Here is a tiny trained network, its code and every weight. The questions are about switching its units off for an input and a target symbol, where a switched-off unit gives its printed mean instead of its output.

import numpy as np


def w(rows, s, z=0):
    codes = np.array(rows[::2]) - 128.0
    scale = np.full(codes.shape[1], s)
    scale[-1] = z or s
    return codes * scale


def norm(h):
    return h / np.sqrt((h * h).mean(-1, keepdims=True) + 1e-5)


def f(y):
    return y / 2 * (1 + np.tanh(0.7978845608 * (y + 0.044715 * y**3)))


def softmax(a):
    e = np.exp(a - a.max(-1, keepdims=True))
    return e / e.sum(-1, keepdims=True)


def log_softmax(a):
    a = a - a.max(-1, keepdims=True)
    return a - np.log(np.exp(a).sum(-1, keepdims=True))


def net(x, mask):
    ids = ['ΓΨΩαβδηλμξπστφ'.index(c) for c in x.split()]
    T = len(ids)
    res = E[ids] + P[:T]
    u = 0
    for l in range(3):
        r = norm(res)
        for j in range(2):
            rows = slice(2 * j, 2 * j + 2)
            q, k, v = (r @ M[l][rows].T for M in (Q, K, V))
            z = softmax(np.where(np.tri(T) > 0, q @ k.T / 2**0.5, -1e9)) @ v
            o = O[l][rows]
            res = res + np.where(mask[u + j], z, o[:, -1]) @ o[:, :-1]
        u += 2
        y = f(norm(res) @ A[l][:, :-1].T + A[l][:, -1])
        res = res + np.where(mask[u : u + 8], y, B[l][:, -1]) @ B[l][:, :-1]
        u += 8
    return log_softmax(norm(res)[-1] @ U[:, :-1].T + U[:, -1])


Q, K, V, O, A, B = {}, {}, {}, {}, {}, {}
E = w([
[115,60,122,148,148,114,52],'Γ',
[116,82,136,138,103,132,115],'Ψ',
[100,113,106,119,86,137,97],'Ω',
[98,90,74,124,126,95,55],'α',
[106,104,104,126,111,145,98],'β',
[90,97,109,127,66,95,84],'δ',
[48,156,131,165,87,77,122],'η',
[115,109,126,111,99,139,96],'λ',
[89,172,189,119,58,150,154],'μ',
[123,107,151,151,161,122,102],'ξ',
[159,56,158,233,212,126,156],'π',
[117,169,246,105,147,139,53],'σ',
[126,54,100,148,100,161,141],'τ',
[118,75,5,166,122,192,170],'φ',
],0.0023)
P = w([
[183,202,136,111,178,114,143],'0',
[70,147,24,169,119,174,142],'1',
[28,91,184,37,192,65,244],'2',
[180,136,161,161,48,223,47],'3',
[89,183,53,168,175,143,183],'4',
[7,83,173,10,166,56,215],'5',
[197,149,161,164,75,223,64],'6',
[85,179,61,177,172,136,200],'7',
[6,84,163,16,159,42,212],'8',
[227,159,175,153,86,225,66],'9',
],0.0021)
Q[0] = w([
[222,72,209,35,101,87,151],'0.h0',
[36,173,104,126,201,37,198],'0.h0',
[200,54,192,44,110,105,82],'0.h1',
[127,75,137,51,137,41,255],'0.h1',
],0.0042)
K[0] = w([
[4,58,79,224,91,176,77],'0.h0',
[231,122,58,151,177,226,190],'0.h0',
[53,50,112,213,74,217,189],'0.h1',
[167,125,108,215,191,204,217],'0.h1',
],0.0037)
V[0] = w([
[195,64,82,101,145,212,119],'0.h0',
[201,127,231,66,134,174,141],'0.h0',
[133,180,154,188,68,171,254],'0.h1',
[151,47,155,167,247,141,182],'0.h1',
],0.0031)
O[0] = w([
[140,60,39,58,176,180,160,93],'0.h0',
[138,82,254,89,161,212,226,2],'0.h0',
[11,220,83,191,100,235,212,87],'0.h1',
[38,121,163,176,192,139,2,100],'0.h1',
],0.0027,0.00083)
A[0] = w([
[171,201,162,201,197,193,113,124],'0.n0',
[215,180,140,167,129,195,143,77],'0.n1',
[82,65,64,99,222,85,145,247],'0.n2',
[51,141,217,53,135,58,133,182],'0.n3',
[184,198,153,114,63,102,158,131],'0.n4',
[104,47,57,68,2,90,101,137],'0.n5',
[106,60,110,130,40,212,96,153],'0.n6',
[213,78,130,106,97,134,124,150],'0.n7',
],0.0028,0.0014)
B[0] = w([
[109,121,67,93,22,137,205,143],'0.n0',
[57,165,109,131,43,163,114,133],'0.n1',
[97,189,183,135,31,120,184,253],'0.n2',
[148,100,128,61,133,2,111,192],'0.n3',
[145,87,87,212,182,147,163,129],'0.n4',
[166,172,115,149,192,103,238,202],'0.n5',
[172,175,190,130,179,99,132,191],'0.n6',
[90,116,145,188,166,141,63,138],'0.n7',
],0.0025,0.0021)
Q[1] = w([
[58,210,101,19,91,57,197],'1.h0',
[223,77,195,251,92,179,101],'1.h0',
[58,50,152,58,32,8,76],'1.h1',
[246,62,143,164,90,197,46],'1.h1',
],0.0029)
K[1] = w([
[87,38,151,204,181,185,107],'1.h0',
[193,190,97,42,58,67,77],'1.h0',
[101,146,254,95,89,64,55],'1.h1',
[67,168,82,176,105,98,143],'1.h1',
],0.0037)
V[1] = w([
[72,179,195,94,188,166,206],'1.h0',
[131,167,121,19,55,90,94],'1.h0',
[140,85,169,5,235,50,98],'1.h1',
[96,18,137,174,182,151,206],'1.h1',
],0.0022)
O[1] = w([
[78,51,95,72,98,97,84,254],'1.h0',
[131,220,122,8,144,133,104,119],'1.h0',
[63,147,59,139,178,161,251,86],'1.h1',
[173,128,136,67,133,78,201,129],'1.h1',
],0.0028,0.00059)
A[1] = w([
[108,128,71,192,169,177,127,2],'1.n0',
[209,214,22,148,179,130,186,69],'1.n1',
[26,172,99,186,100,85,253,47],'1.n2',
[187,202,100,164,45,121,95,100],'1.n3',
[157,149,195,142,134,166,174,223],'1.n4',
[89,67,32,172,141,39,137,162],'1.n5',
[154,212,119,208,98,123,125,75],'1.n6',
[117,185,52,194,132,194,119,73],'1.n7',
],0.0028,0.00092)
B[1] = w([
[160,76,167,30,50,21,27,111],'1.n0',
[127,109,181,228,151,173,43,144],'1.n1',
[226,60,106,25,200,154,73,251],'1.n2',
[52,181,112,203,165,169,207,183],'1.n3',
[105,163,68,121,150,223,101,151],'1.n4',
[99,217,225,74,113,254,153,190],'1.n5',
[72,169,111,189,116,69,135,161],'1.n6',
[63,144,217,99,84,97,47,153],'1.n7',
],0.0019,0.0021)
Q[2] = w([
[229,205,98,221,15,68,8],'2.h0',
[2,198,105,23,205,52,208],'2.h0',
[167,71,69,119,58,242,89],'2.h1',
[146,238,61,253,86,218,63],'2.h1',
],0.0031)
K[2] = w([
[126,102,102,170,10,35,67],'2.h0',
[183,115,138,209,189,254,147],'2.h0',
[167,219,222,138,139,82,158],'2.h1',
[235,119,189,101,125,92,3],'2.h1',
],0.0033)
V[2] = w([
[98,76,90,173,54,143,166],'2.h0',
[188,167,207,91,103,198,138],'2.h0',
[121,109,2,188,97,223,96],'2.h1',
[173,125,186,154,77,161,156],'2.h1',
],0.0027)
O[2] = w([
[116,81,131,93,165,130,245,39],'2.h0',
[200,187,199,132,118,108,89,251],'2.h0',
[73,184,105,102,253,143,169,135],'2.h1',
[157,154,152,226,179,100,145,55],'2.h1',
],0.0031,0.00022)
A[2] = w([
[176,60,87,155,146,197,119,198],'2.n0',
[101,203,33,121,143,163,107,136],'2.n1',
[137,181,67,247,51,55,61,9],'2.n2',
[203,93,60,186,160,126,36,149],'2.n3',
[36,45,133,68,63,140,58,108],'2.n4',
[188,197,76,203,142,44,29,6],'2.n5',
[5,155,148,67,188,92,201,53],'2.n6',
[162,78,202,117,31,57,137,176],'2.n7',
],0.003,0.0012)
B[2] = w([
[151,158,192,45,112,40,118,153],'2.n0',
[189,151,180,162,151,62,50,184],'2.n1',
[64,46,65,66,110,53,245,212],'2.n2',
[193,54,129,58,182,76,57,164],'2.n3',
[95,97,191,159,181,18,163,185],'2.n4',
[222,9,70,68,69,113,200,175],'2.n5',
[211,16,90,168,122,212,87,248],'2.n6',
[154,250,138,213,80,150,40,177],'2.n7',
],0.0024,0.0016)
U = w([
[190,33,166,75,112,21,35,159],'Γ',
[100,56,240,39,71,216,214,78],'Ψ',
[213,211,130,200,221,151,200,38],'Ω',
[226,47,36,50,108,20,101,136],'α',
[196,192,157,61,240,167,37,4],'β',
[232,77,50,222,92,45,216,70],'δ',
[33,173,39,225,3,36,221,156],'η',
[220,211,221,40,120,206,219,120],'λ',
[72,217,174,217,30,226,176,227],'μ',
[29,146,231,58,142,46,31,77],'ξ',
[23,17,231,187,179,139,112,18],'π',
[207,221,230,167,22,162,37,171],'σ',
[50,31,66,12,227,220,224,203],'τ',
[43,192,52,217,254,224,49,231],'φ',
],0.0039,0.0016)

Each question gives the input, a string of symbols that net reads in full, and the target symbol t.
The units are the heads (2 rows each of Q, K, V and O) and the neurons (one row each of A and B). Each row of codes is followed by its name. A weight is (code - 128) times the scale printed after its matrix; where a second scale follows, it is the last column's (O, A, B and U).
mask holds one flag per unit, layer by layer, with each layer's heads first. A switched-off unit (its flag False) gives its mean, the last column of its rows in O or B, instead of its output. The means were averaged over made-up inputs and are rounded, as every weight is.
A unit's drop is (log p(t) with every unit on - log p(t) with that unit switched off) / (log p(t) with every unit on - log p(t) with every unit switched off).
The circuit of an input: a set's keep is (log p(t) with only the set's units on - log p(t) with every unit switched off) / (log p(t) with every unit on - log p(t) with every unit switched off). Starting from the 12 units with the biggest drops (on a tie, the unit counted first), units are removed one at a time, each time the one whose removal leaves the highest keep (on an exact tie, the one counted first), for as long as the keep stays at least 0.8.
units of the circuit, in order: the units of the circuit, biggest drop first
k most important neurons: the k neurons with the biggest drops, biggest first
k most important neurons of layer l: the k neurons of layer l with the biggest drops, biggest first
which heads matter: for each layer, one digit per head in row order, 1 if its drop is at least 0.15 and else 0, layers parted by /
input φ Γ φ φ φ α λ, target α: 2 most important neurons of layer 1	(1.n5; 1.n2)
input λ β β λ λ δ Ψ, target δ: which heads matter	11 / 00 / 01
input λ φ μ η α, target λ: which heads matter	11 / 00 / 00
input ξ α ξ μ Ω, target ξ: which heads matter	01 / 01 / 00
input α ξ δ τ δ α ξ η η λ, target η: units of the circuit, in order	(0.h0; 1.n2; 2.n2; 1.n3)
input η τ Ψ φ, target η: most important neuron of layer 2	(2.n2)
input α φ ξ, target τ: which heads matter	10 / 01 / 00
input ξ α Ψ φ Γ, target ξ: which heads matter	01 / 01 / 00
input η Ψ λ φ α λ λ π, target η: 2 most important neurons of layer 2	(2.n6; 2.n2)
input λ φ σ φ, target σ: which heads matter	10 / 00 / 00
input λ β λ ξ β, target λ: which heads matter	11 / 00 / 00
input μ φ η, target τ: units of the circuit, in order	(2.n6; 0.h1; 1.n2)
input α Ψ η λ Ω, target α: which heads matter	01 / 00 / 00
input τ Ψ η φ, target η: which heads matter	10 / 01 / 00
input α Ψ σ α Ψ, target α: units of the circuit, in order	(0.h1)
input σ ξ λ β λ, target σ: 2 most important neurons	(2.n7; 2.n2)
input α Ψ φ Ω α α λ, target α: 3 most important neurons	(0.n2; 2.n5; 1.n5)
input φ ξ τ Ψ λ β α μ, target φ: which heads matter	00 / 00 / 01
input λ τ η τ, target η: 3 most important neurons	(1.n2; 2.n2; 1.n5)
input Ψ σ τ η, target η: 3 most important neurons	(1.n5; 2.n2; 0.n2)
input τ Ω ξ Γ ξ β φ Ω, target τ: units of the circuit, in order	(0.h0)
input β φ β φ Ψ τ δ φ Γ, target τ: 2 most important neurons	(2.n6; 1.n5)
input Ω δ τ δ, target δ: which heads matter	01 / 00 / 00
input Γ σ τ π β η φ π, target Γ: 2 most important neurons	(1.n2; 1.n0)
input λ ξ φ Ψ Γ λ ξ Ω, target λ: which heads matter	10 / 00 / 00
input φ Ψ Ω φ, target φ: which heads matter	11 / 00 / 11
input η τ φ φ δ Γ φ Ψ λ, target τ: 2 most important neurons of layer 0	(0.n5; 0.n0)
input α φ σ φ λ η τ φ Ψ, target τ: 2 most important neurons of layer 2	(2.n6; 2.n5)
